Below are the code and all the weights of a small trained network. Each question names an input and a class and asks about switching units off, where a switched-off unit gives its printed mean instead of its output.

import numpy as np


def w(rows, s, z=0):
    codes = np.array(rows[::2]) - 128.0
    scale = np.full(codes.shape[1], s)
    scale[-1] = z or s
    return codes * scale


def norm(h):
    return h / np.sqrt((h * h).mean(-1, keepdims=True) + 1e-5)


def f(y):
    return np.maximum(y, 0)


def log_softmax(a):
    a = a - a.max(-1, keepdims=True)
    return a - np.log(np.exp(a).sum(-1, keepdims=True))


def net(x, mask):
    res = np.array(x, float).reshape(1, 7) / 4 @ E
    u = 0
    for l in range(3):
        y = f(norm(res) @ A[l][:, :-1].T + A[l][:, -1])
        res = res + np.where(mask[u : u + 6], y, B[l][:, -1]) @ B[l][:, :-1]
        u += 6
    return log_softmax(norm(res)[-1] @ U[:, :-1].T + U[:, -1])


A, B = {}, {}
E = w([
[136,1,103,125],'x0',
[108,147,135,142],'x1',
[85,31,166,145],'x2',
[17,72,108,71],'x3',
[147,103,63,67],'x4',
[120,192,87,204],'x5',
[110,149,44,101],'x6',
],0.0018)
A[0] = w([
[118,213,205,192,140],'0.n1',
[145,251,22,163,123],'0.n2',
[105,199,188,189,65],'0.n3',
[143,116,78,48,2],'0.n4',
[128,128,128,128,122],'0.n5',
[137,124,110,98,56],'0.n6',
],0.0026,0.00078)
B[0] = w([
[251,147,125,53,234],'0.n1',
[41,33,149,175,254],'0.n2',
[235,149,121,67,199],'0.n3',
[177,179,165,121,161],'0.n4',
[127,127,128,128,128],'0.n5',
[142,154,148,125,137],'0.n6',
],0.0026,0.0017)
A[1] = w([
[253,119,146,184,83],'1.n1',
[160,219,138,77,185],'1.n2',
[67,151,96,105,236],'1.n3',
[120,157,180,193,254],'1.n4',
[118,189,187,181,123],'1.n5',
[169,108,102,140,168],'1.n6',
],0.0045,0.0006)
B[1] = w([
[227,254,92,31,251],'1.n1',
[165,50,238,50,226],'1.n2',
[150,218,113,192,183],'1.n3',
[200,189,131,16,197],'1.n4',
[221,169,128,3,193],'1.n5',
[141,186,203,81,171],'1.n6',
],0.003,0.0027)
A[2] = w([
[127,62,175,110,38],'2.n1',
[117,93,136,186,138],'2.n2',
[136,73,84,121,254],'2.n3',
[130,88,69,71,155],'2.n4',
[255,118,129,158,143],'2.n5',
[147,129,138,139,103],'2.n6',
],0.0045,0.00074)
B[2] = w([
[92,92,125,222,174],'2.n1',
[165,149,207,101,145],'2.n2',
[171,164,214,130,176],'2.n3',
[185,190,194,156,183],'2.n4',
[170,230,151,2,252],'2.n5',
[132,138,124,108,142],'2.n6',
],0.0035,0.0029)
U = w([
[89,1,185,146,84],'0',
[59,167,24,211,5],'1',
[207,204,145,64,238],'2',
],0.0084,0.0033)

Each question gives the input, the list of numbers given to net, and the class t.
The units are the neurons (one row each of A and B). Each row of codes is followed by its name. A weight is (code - 128) times the scale printed after its matrix; where a second scale follows, it is the last column's (A, B and U).
mask holds one flag per neuron, layer by layer. A switched-off neuron (its flag False) gives its mean, the last column of its row in B, instead of its output. The means were averaged over made-up inputs and are rounded, as every weight is.
A unit's drop is (log p(t) with every unit on - log p(t) with that unit switched off) / (log p(t) with every unit on - log p(t) with every unit switched off).
The circuit of an input: a set's keep is (log p(t) with only the set's units on - log p(t) with every unit switched off) / (log p(t) with every unit on - log p(t) with every unit switched off). Starting from the 12 units with the biggest drops (on a tie, the unit counted first), units are removed one at a time, each time the one whose removal leaves the highest keep (on an exact tie, the one counted first), for as long as the keep stays at least 0.8.
units of the circuit, in order: the units of the circuit, biggest drop first
most important unit: the unit with the biggest drop
top k neurons: the k neurons with the biggest drops, biggest first
k most important neurons of layer l: the k neurons of layer l with the biggest drops, biggest first
drop when u is switched off: that unit's drop, to one decimal
input [8,-5,-6,6,-7,-5,4], class 0: most important unit	1.n1
input [-5,-3,5,6,-5,4,5], class 1: units of the circuit, in order	(2.n5; 1.n1; 1.n2)
input [2,2,1,7,-8,1,-1], class 0: units of the circuit, in order	(1.n1; 2.n5)
input [4,6,-5,5,-6,2,1], class 1: top 3 neurons	(2.n5; 1.n1; 1.n2)
input [-1,6,4,6,3,-1,6], class 1: top 2 neurons	(2.n5; 1.n2)
input [-3,6,6,-4,3,-2,8], class 1: 3 most important neurons of layer 1	(1.n3; 1.n2; 1.n1)
input [-3,2,2,0,-4,-7,3], class 0: 2 most important neurons of layer 2	(2.n5; 2.n1)
input [5,-1,4,-1,-2,-3,-2], class 0: 2 most important neurons of layer 2	(2.n1; 2.n5)
input [3,-6,1,8,-1,0,-1], class 0: drop when 1.n1 is switched off	0.1
input [-8,-2,1,5,2,4,4], class 1: drop when 2.n5 is switched off	0.3
input [-7,-6,5,2,6,3,2], class 1: drop when 2.n5 is switched off	0.2
